How the points are linked:
p: GF->QG, SR->RH, QG->GF, QT->LH, HS->QD, SJ->HF, MR->QN, CG->SD, HN->LM, QS->PN, PF->HB, HB->PF, TR->QM, HZ->RJ, TN->HR, SD->CG, JJ->JT, QD->HS, PN->QS, SC->BD, JT->JJ, RR->NQ, HD->CZ, LH->QT, GG->SQ, RH->SR, TP->CF, SM->MQ, MQ->SM, ZM->NL, NL->ZM, QN->MR, LP->QQ, BD->SC, GM->GB, DP->PP, HC->GD, GD->HC, RJ->HZ, CF->TP, HR->TN, PP->DP, HQ->MD, LM->HN, GB->GM, MD->HQ, NQ->RR, CZ->HD, QM->TR, QQ->LP, SQ->GG, HF->SJ
x: GF->QM, NB->PN, SR->FC, QG->TR, QT->LP, FC->SR, HS->PP, SJ->TN, MR->DZ, CG->GD, HN->JT, PF->GB, HB->GM, TR->QG, HZ->NL, TN->SJ, SD->HC, JJ->LM, QD->DP, PN->NB, SC->CF, JT->HN, RR->GG, HD->MD, LH->QQ, GG->RR, TP->BD, SM->PR, ZM->RJ, NL->HZ, PR->SM, LP->QT, BD->TP, GM->HB, DP->QD, HC->SD, GD->CG, RJ->ZM, CF->SC, HR->HF, PP->HS, HQ->CZ, LM->JJ, DZ->MR, GB->PF, MD->HD, NQ->SQ, CZ->HQ, QM->GF, QQ->LH, SQ->NQ, HF->HR
h: GF->NB, NB->GF, SR->BT, QT->HR, HS->MR, SJ->QQ, MR->HS, CG->GB, HN->CZ, QS->TR, PF->GD, HB->HC, TR->QS, HZ->GG, TN->LH, SD->GM, JJ->MD, BT->SR, QD->QN, PN->QM, SC->MQ, JT->HQ, RR->NL, HD->LM, LH->TN, GG->HZ, TP->PR, SM->BD, MQ->SC, ZM->NQ, NL->RR, PR->TP, QN->QD, LP->HF, BD->SM, GM->SD, HC->HB, GD->PF, RJ->SQ, HR->QT, PP->DZ, HQ->JT, LM->HD, DZ->PP, GB->CG, MD->JJ, NQ->ZM, CZ->HN, QM->PN, QQ->SJ, SQ->RJ, HF->LP
f: GF->HB, NB->HC, SR->BD, QG->PF, FC->TP, HS->SJ, SJ->HS, MR->QQ, CG->QS, HN->NL, QS->CG, PF->QG, HB->GF, TR->GB, HZ->JT, TN->PP, SD->PN, JJ->RJ, BT->SM, QD->HF, PN->SD, SC->RH, JT->HZ, RR->CZ, HD->NQ, LH->DZ, GG->HQ, RH->SC, TP->FC, SM->BT, ZM->LM, NL->HN, QN->LP, LP->QN, BD->SR, GM->QM, DP->HR, HC->NB, RJ->JJ, HR->DP, PP->TN, HQ->GG, LM->ZM, DZ->LH, GB->TR, MD->SQ, NQ->HD, CZ->RR, QM->GM, QQ->MR, SQ->MD, HF->QD
b: GF->JJ, NB->MD, SR->HS, QG->JT, FC->PP, HS->SR, SJ->BD, MR->BT, CG->RR, HN->TR, QS->CZ, PF->HZ, HB->RJ, TR->HN, HZ->PF, TN->TP, SD->NQ, JJ->GF, BT->MR, QD->RH, PN->HD, SC->HF, JT->QG, RR->CG, HD->PN, LH->PR, GG->GD, RH->QD, TP->TN, SM->QQ, MQ->LP, ZM->GM, NL->GB, PR->LH, LP->MQ, BD->SJ, GM->ZM, HC->SQ, GD->GG, RJ->HB, CF->HR, HR->CF, PP->FC, LM->QM, GB->NL, MD->NB, NQ->SD, CZ->QS, QM->LM, QQ->SM, SQ->HC, HF->SC
v: GF->FC, SR->QM, QT->GG, FC->GF, HS->LM, SJ->ZM, MR->HD, CG->MQ, HN->QD, PF->CF, HB->TP, TR->RH, HZ->HR, TN->RJ, SD->SM, JJ->PP, BT->PN, QD->HN, PN->BT, SC->GB, JT->DP, RR->LP, HD->MR, LH->SQ, GG->QT, RH->TR, TP->HB, SM->SD, MQ->CG, ZM->SJ, NL->HF, PR->HC, QN->CZ, LP->RR, BD->GM, GM->BD, DP->JT, HC->PR, RJ->TN, CF->PF, HR->HZ, PP->JJ, LM->HS, DZ->MD, GB->SC, MD->DZ, NQ->QQ, CZ->QN, QM->SR, QQ->NQ, SQ->LH, HF->NL

The rows follow the links: the fewer symbols apart two points are, the more alike their rows tend to be.

Named rows; a name shown again gets a slightly different row:
HQ -73;424;-829;22;853;-74;505;-195;210;-633;-53;89;119;330;41;151;442;466;213;-94;-384;-298;-167;-710;329;164;-191;-80;112;517;358;-277;-14;-209;254;-144;-102;119;-475;184;284;-262;367;105;-210;315;330;213;699;331;165;283;87;470;698;38;-908;52;-376;-125;-245;-203;-403;-298;740;169;-283;223;95
TP -587;-669;4;135;-302;-481;174;81;-294;676;-483;173;233;-685;-257;-439;-46;-252;-573;935;358;-625;-196;241;63;130;-117;194;-113;149;-203;-92;397;307;10;514;-315;-98;247;267;-564;-121;-434;-325;-66;67;-367;-138;509;-232;241;274;732;-637;-574;-52;141;221;513;-280;188;221;-459;536;-486;391;59;152;-614
FC -730;-501;-605;-266;-71;-267;616;29;372;237;-303;78;-9;-629;55;35;223;-385;-531;605;529;-235;-28;-321;56;230;-77;-13;-396;365;-368;-357;571;-46;-87;651;-219;89;-234;571;236;-678;-346;-655;-4;-200;-427;124;248;424;90;83;128;-394;-57;602;-293;32;-760;-27;140;25;-851;95;121;378;-189;-150;-633
NQ 719;200;415;-162;-146;400;-1028;53;-294;-48;193;-30;-318;-104;197;38;-282;-7;589;-263;51;474;-126;307;-194;-246;169;508;32;-435;-192;818;-251;481;-64;-318;-441;-456;54;-322;-266;387;73;431;47;-87;172;-187;-516;-223;141;-489;-336;25;111;-627;126;-58;413;-41;-9;-387;886;244;-255;-311;592;161;880
PN 269;135;190;-425;-454;381;-574;-185;500;-449;-52;280;-705;131;545;840;191;35;393;-169;658;732;18;-463;-105;22;473;250;-315;135;-193;390;211;-254;397;329;188;-106;-227;-406;220;-133;565;31;263;-264;-352;-164;-1066;363;107;-162;-559;122;9;371;-65;29;-786;340;-48;-480;40;-308;-68;-144;408;-345;396
GD -101;-315;-47;807;344;-239;13;-361;-370;-136;-310;298;124;189;128;-295;88;76;-341;471;-369;-213;-138;-461;-128;347;-119;-64;36;431;89;-362;-348;-78;1118;-215;500;-214;-11;-116;-916;119;-29;386;-284;482;174;-434;673;-501;155;552;609;-38;-193;-583;-357;204;524;-229;-76;208;-195;605;328;274;521;102;-396
NB -240;-400;-686;-145;227;-49;-59;33;500;-271;-328;478;-304;-330;235;97;371;202;-263;397;451;-81;-368;-985;-71;380;141;409;-341;804;-156;-49;293;-175;291;645;-262;-118;-943;32;-605;-683;273;-271;158;-20;-451;-316;24;251;336;271;217;-145;193;381;-841;-79;-1003;-84;128;-453;-724;546;304;220;302;63;45
SD 654;-116;665;170;-435;186;-1069;43;-380;158;21;85;-358;-33;494;131;-156;-214;223;58;362;471;-176;-3;-242;-87;171;533;-146;-202;-101;504;-97;124;602;-35;432;-318;123;-502;-750;402;198;576;0;-224;-435;-670;-797;-416;167;-106;-92;-277;-378;-360;522;-114;394;263;242;-243;433;261;-454;-227;561;-173;328
CF -438;-441;-97;475;74;-398;618;-191;-438;367;-357;148;506;69;-284;-320;85;-148;-629;578;-324;-725;89;9;-68;96;-147;-513;-36;225;81;-544;47;-166;518;-108;322;157;302;330;-435;-94;-293;-68;-408;110;126;-31;830;-402;47;564;782;-484;-430;-132;190;-18;607;-168;218;627;-421;376;7;379;-70;-33;-995
QM 297;67;482;-430;-580;385;-183;-260;771;436;61;99;-443;-319;344;306;68;-278;100;-321;712;649;-123;47;-549;-71;102;331;-410;164;3;2;4;-188;-364;573;117;-7;-7;-618;335;-295;576;-260;415;-552;-216;194;-1070;505;-144;-89;-494;325;-355;569;107;30;-1015;267;151;-294;-91;-386;-18;-521;-3;-497;-56

Each walk starts at a row. The symbols on each line, taken left to right, move it on to the next point.
Answer with the point's row; about right is enough.
start 61;-26;739;510;-569;-47;56;-242;-542;624;322;-115;211;608;134;21;-399;-403;-186;-20;-236;9;248;371;-108;-48;193;-621;268;-547;-35;-477;-355;-252;507;-390;928;93;476;-181;278;263;-244;293;-289;-33;217;-118;-341;-368;-382;58;289;-277;-639;-192;1119;-49;558;164;-96;673;216;-270;-207;-21;-133;-554;-570
x x v h b v
399;293;254;313;190;22;-128;188;-793;-402;495;-460;-114;764;222;21;-337;77;260;-214;-665;199;318;436;264;171;130;-463;458;-688;121;444;-255;173;396;-859;380;27;329;137;437;577;-325;451;-147;250;180;-273;-127;-412;-238;-247;-254;-300;219;-525;672;-115;797;128;-361;102;564;-442;90;238;-166;117;429
h b b x p x x
-453;-297;-270;65;96;-472;291;646;-335;367;-228;-227;274;-694;-534;-614;-287;-57;-292;353;55;-573;-245;543;172;-67;-343;261;95;-36;-142;134;418;568;-626;287;-722;-104;38;619;-463;107;-741;-443;-85;112;-105;10;941;-225;257;-276;245;-550;77;59;-249;-58;426;-452;277;197;17;341;-371;224;-235;415;-7
start 577;96;677;729;-27;121;-563;-482;-399;-36;70;159;-145;627;439;101;-104;119;8;-198;-386;322;49;-43;-235;-68;236;-19;55;-310;203;-28;-417;6;1044;-577;1024;-17;242;-468;-489;345;578;702;-101;-55;346;-381;-615;-417;153;255;191;101;-351;-525;611;-9;606;3;-94;52;396;-6;162;-60;540;-416;-41
p x h b x b b x b
-138;-396;233;328;-271;-392;-149;-209;-30;757;-655;324;374;-698;-329;-464;115;-315;-573;425;171;-333;-361;99;-173;-81;-424;406;-315;566;193;-100;-130;160;42;375;-270;-256;-126;-115;-1345;-37;101;-117;-118;-69;-90;-113;344;-134;403;286;645;61;-546;-248;-31;52;123;-258;431;101;-186;826;-117;-46;449;-5;-486
x x x p h b h h
556;405;411;377;219;142;-442;-195;-532;-422;259;-150;12;891;-71;-102;-197;268;401;-437;-656;464;140;85;-17;-160;-250;-82;220;-338;369;237;-730;83;379;-902;416;9;344;-546;-154;751;239;791;-32;234;370;-144;-141;-441;-172;-47;-203;492;163;-777;293;15;609;58;-236;-137;715;-77;91;-180;347;-18;498
start 25;-125;-487;211;445;-254;-523;340;-373;-151;-402;-7;139;-392;-323;-365;188;343;-11;218;-199;-375;-489;-38;95;68;-355;733;9;269;120;336;70;380;74;-13;-770;-407;-221;153;-1206;242;-227;-116;-292;343;-135;-276;512;-256;515;-5;342;-38;258;-610;-726;72;246;-647;271;-250;386;740;-93;40;338;715;385
h x f v f p
162;269;411;177;-203;-82;141;38;-422;361;698;-269;401;463;-234;-56;-346;-146;-40;-307;-623;1;379;741;-9;-325;-118;-588;376;-799;50;46;-351;21;-405;-652;347;65;676;-149;729;492;-89;241;-39;126;548;346;160;-354;-196;-288;-222;69;-65;-315;812;159;807;95;-243;507;689;-457;-149;13;-406;-102;45
f p p h h
66;288;66;-439;-23;156;606;-9;436;-155;536;-459;149;385;-44;241;-88;-15;232;-472;-332;105;473;320;200;-108;134;-621;198;-535;11;-111;-101;-233;-481;-98;242;265;192;167;1467;-83;10;-34;236;-175;289;681;-261;371;-647;-246;-476;178;316;455;463;-104;-353;174;-295;58;92;-908;129;-138;-646;-318;-47
start -479;-67;-264;370;409;-214;632;79;-405;159;-48;-82;605;111;-588;-509;4;94;-342;403;-722;-911;104;282;275;52;-467;-428;294;53;203;-573;-187;40;-150;-297;-128;201;279;614;84;128;-522;-116;-258;413;306;117;1080;-195;-108;170;384;-248;-10;-316;167;-57;655;-245;-29;534;-14;247;42;362;-321;339;-474
x x x p f h
4;118;-245;-744;118;348;12;540;244;-699;413;-103;-659;15;361;605;-329;106;367;-173;354;536;227;-43;255;304;473;-59;-241;-349;-356;423;403;254;-284;521;-417;-67;-207;225;1102;-16;-225;-161;330;-286;-370;-40;-593;601;-251;-705;-763;-366;633;400;-152;32;-427;329;-291;-370;193;-474;-183;106;-221;-240;724
f b v p b b h p
231;-165;972;98;-802;68;-971;-205;-111;678;-299;79;-134;-179;125;-156;-219;-557;66;-66;440;234;-173;463;-329;-538;58;420;-167;-223;-75;89;-307;120;-181;191;289;-271;229;-542;-763;314;223;378;-69;-296;9;-98;-605;-217;126;-57;161;160;-743;-288;724;-25;170;160;381;137;484;245;-375;-607;542;-328;-212
start -706;-263;-702;-513;419;-387;680;239;312;-43;0;-132;153;-671;-317;-90;114;101;-223;204;409;-312;-76;20;274;119;-93;70;-153;224;-209;17;412;-1;-684;503;-940;108;-363;581;475;-422;-268;-669;35;-105;-307;385;536;504;-77;-115;-165;-170;380;588;-640;60;-808;-217;-19;-169;-423;-115;3;250;-463;396;-61
h h p f f f h
-295;-147;-497;429;692;-169;462;296;-597;-548;-15;-44;459;205;-302;-349;-147;477;-167;412;-854;-657;90;-25;257;197;-57;-403;248;69;-60;-231;37;262;600;-520;-130;42;91;499;-204;228;-393;232;-332;552;195;-315;943;-394;172;327;374;-474;434;-414;-139;143;903;-170;-257;356;19;447;229;626;-39;366;116
x x x p f h
-5;66;2;-813;-344;-16;246;365;411;-133;268;-267;-238;-227;-8;232;-229;-296;222;-416;616;304;143;347;68;-270;108;-87;-228;-477;-204;359;296;70;-946;182;-474;154;77;189;1126;-91;-187;-523;244;-351;-227;430;-404;648;-276;-490;-759;-135;328;717;64;-14;-631;315;-51;-200;148;-611;-342;-47;-455;-61;408
start -263;-17;128;625;175;-477;210;-546;-394;610;-379;324;504;-99;-257;-490;222;-166;-463;235;-326;-522;-132;-112;-170;-91;-355;28;97;544;368;-785;-363;-63;505;-172;490;5;-12;-183;-912;105;118;197;-240;65;459;-117;813;-273;145;683;708;239;-543;-249;-92;35;381;-353;182;479;-275;475;75;32;296;-81;-924
b v v p f f p f
-209;380;-641;-55;634;-275;892;-295;522;-233;-90;-152;655;123;-289;-182;379;188;-101;-107;-478;-437;-19;-234;99;72;-743;-157;153;499;390;-637;-153;-211;-481;-46;-223;258;-208;109;440;-153;408;-148;-123;185;394;494;815;368;88;393;82;750;291;368;-829;-77;-651;-112;-10;151;-616;-259;588;-159;-372;256;-447
x v b p p v b
375;610;288;-388;108;50;185;-232;530;-159;528;-183;-11;514;153;227;-103;-2;348;-640;-237;453;154;117;-102;-352;-169;-296;186;-67;233;-203;-463;-222;-481;-273;109;265;231;-384;805;44;664;1;171;-116;589;578;-189;342;-484;-101;-694;873;138;415;-75;19;-591;152;-45;-140;246;-781;197;-652;-324;-164;137
start -394;-410;-555;34;307;-137;53;679;-469;-272;-247;50;-164;-519;-321;-500;-139;232;-165;493;-78;-567;-250;192;368;209;27;338;45;-22;-109;417;456;563;-190;78;-726;-147;-217;544;-298;128;-652;-149;-378;183;-477;-340;590;-236;289;-168;309;-655;400;-306;-406;122;642;-141;-168;-39;97;703;-424;482;208;604;443
x v b p p v b
308;79;139;-153;-74;325;-666;589;-575;-379;379;-136;-388;-76;-26;121;-530;-30;277;-111;351;283;57;384;164;-65;305;214;19;-766;-235;777;241;474;-31;-160;-245;-230;185;19;238;364;-651;204;59;-98;-283;-394;-549;-389;91;-795;-307;-551;177;-383;388;102;634;146;42;-139;851;-41;-698;13;288;101;840
x v b h h f b x h
266;348;230;-805;-220;218;-178;91;645;44;146;-197;-314;-60;28;187;-11;-155;422;-598;489;565;-134;200;-148;-324;-131;407;-61;-200;-112;319;36;-18;-991;421;-465;28;-15;-473;606;65;333;-279;362;-208;-114;531;-583;600;-165;-445;-793;638;208;491;-128;-335;-741;43;110;-582;224;-472;-162;-736;-385;119;229
